Look-ups in named tables: a row name and a column name give one cell, copied from the table.

Fes:
|  | Kofe | Kiku | Fim | Govo | Rinosas | Pubuket |
|---|---|---|---|---|---|---|
| Tatigor | 9 | 20 | -20 | 22 | 61 | 67 |
| Tefuluv | -14 | 20 | 7 | 47 | 12 | -27 |
| Zolu | 9 | 35 | 26 | 22 | 18 | 4 |
| Sepi | -22 | 50 | -11 | 13 | 0 | 4 |
| Gelam | 47 | 58 | -29 | 39 | 12 | -58 |
| Mokab | -14 | -2 | 44 | -29 | -12 | 36 |
| Tipo | -14 | 35 | -20 | 5 | 30 | 56 |
| Bokeg | -22 | -10 | 62 | -3 | 42 | 4 |
| Leme | 24 | 5 | 44 | 5 | 0 | 56 |
| Letozav | -29 | 43 | -20 | 30 | 54 | 25 |
| Bepe | -14 | 20 | 16 | 39 | 12 | 46 |
| Mefog | 62 | -40 | 62 | -62 | 0 | 4 |

Mefog, Govo -> -62
Mokab, Pubuket -> 36
Gelam, Govo -> 39
Letozav, Rinosas -> 54
Tipo, Fim -> -20
Sepi, Kofe -> -22
Mokab, Kiku -> -2
Tefuluv, Fim -> 7
Tipo, Pubuket -> 56
Letozav, Govo -> 30
Sepi, Rinosas -> 0
Bepe, Fim -> 16
Mefog, Kiku -> -40
Mefog, Pubuket -> 4
Which row has the largest Govo? Tefuluv

Table Dab
|  | Tud | Luvav | Fisurad | Bibo | Salef | Gume | Badudam | Gidete | Nizusa |
|---|---|---|---|---|---|---|---|---|---|
| Kenifu | 110 | 182 | 233 | 87 | 235 | 89 | 203 | 110 | 190 |
| Zarupi | 164 | 195 | 48 | 72 | 166 | 122 | 118 | 104 | 83 |
| Keb | 108 | 27 | 207 | 151 | 118 | 180 | 71 | 136 | 165 |
| Ruvaz | 213 | 58 | 91 | 152 | 197 | 180 | 152 | 100 | 39 |

Gidete of Ruvaz: 100
Bibo of Keb: 151
Tud of Kenifu: 110
Fisurad of Kenifu: 233
Fisurad of Keb: 207
Nizusa of Ruvaz: 39
Tud of Keb: 108
Badudam of Ruvaz: 152
Nizusa of Kenifu: 190
Salef of Keb: 118
Badudam of Keb: 71
Gidete of Keb: 136
Gume of Keb: 180
Gume of Zarupi: 122
Luvav of Ruvaz: 58
Gidete of Zarupi: 104
Badudam of Kenifu: 203

Table Kada
	Vilota	Rof	Veb	Vope	Ridab	Tuka	Nasekug	Kos	Gepila	Nedi
Ludupok	67	108	61	186	124	152	239	103	127	54
Fenobe	81	111	94	236	179	107	233	156	152	57
Puf	81	85	152	212	137	88	181	121	114	87
Refed	184	147	107	6	72	102	0	92	116	181
Lak	22	71	178	172	72	111	157	25	55	107
Gifo	88	164	35	69	68	169	127	11	116	105
Tok	136	124	163	44	95	97	17	102	96	163
Zosorot	145	121	113	51	159	151	49	175	114	129

What is the Rof of Puf in Kada?
85
What is the Vope of Gifo in Kada?
69
What is the Nedi of Fenobe in Kada?
57
What is the Veb of Gifo in Kada?
35
What is the Ridab of Fenobe in Kada?
179
What is the Rof of Refed in Kada?
147
What is the Kos of Tok in Kada?
102
What is the Gepila of Zosorot in Kada?
114
What is the Ridab of Ludupok in Kada?
124
What is the Nasekug of Zosorot in Kada?
49
What is the Nedi of Gifo in Kada?
105
What is the Nedi of Lak in Kada?
107
What is the Vope of Refed in Kada?
6
What is the Tuka of Tok in Kada?
97
What is the Veb of Puf in Kada?
152

Gidu =
,Mirebi,Bovil,Batidum,Gage,Kemibak,Sim,Bagoren,Tid
Zem,68.683,59.472,66.270,72.742,68.755,64.107,73.577,67.131
Melev,67.799,69.647,65.464,64.151,66.840,65.520,70.862,65.554
Sud,75.162,45.738,42.186,63.907,96.109,21.324,75.252,77.422
Kunadut,66.438,67.053,66.387,65.942,67.195,66.366,65.304,66.718
Gutulo,67.094,65.822,64.359,66.822,60.551,59.342,66.866,78.221

Sud, Bagoren: 75.252
Melev, Bovil: 69.647
Zem, Bagoren: 73.577
Kunadut, Batidum: 66.387
Melev, Sim: 65.520
Melev, Kemibak: 66.840

Bovopi =
         Tevusu  Vak
Pob         254  142
Rik          56   91
Pinis         3  188
Bivirip      36  107
Barum       207   77

Rik, Tevusu: 56
Pinis, Tevusu: 3
Rik, Vak: 91
Barum, Vak: 77
Bivirip, Vak: 107
Pinis, Vak: 188
Bivirip, Tevusu: 36

Table Luvo
,Fikepe,Kisomu,Sula,Suzab
Ruta,161,89,152,126
Simelen,163,91,91,52
Dunifi,106,44,106,91
Puf,170,120,95,118
Ferunus,167,140,44,53
Lebub,112,9,147,69
Solu,81,127,223,208
Zomamu,95,193,90,170

Sula of Ruta: 152
Kisomu of Puf: 120
Sula of Dunifi: 106
Kisomu of Dunifi: 44
Fikepe of Zomamu: 95
Fikepe of Ruta: 161
Which row has the largest Fikepe? Puf

Ged.csv
,Povi,Fuvoga,Sak,Venobu
Seb,24266,41601,52979,92998
Tepop,24411,41281,53315,93718
Nipefat,23928,41108,53899,93477
Pamin,45454,65401,26285,22386
Rafop,31101,42526,57990,89987
Rapo,34177,65088,45990,47837
Geforu,26153,41713,54701,92345
Mogofor,60428,56198,7292,61537
Kete,38800,47366,55995,75499
Gopi,60327,63488,63333,56870
Nus,51430,47520,68183,74821

Nus, Fuvoga => 47520
Seb, Povi => 24266
Nipefat, Povi => 23928
Geforu, Fuvoga => 41713
Nipefat, Fuvoga => 41108
Rapo, Fuvoga => 65088
Row with the largest Fuvoga: Pamin

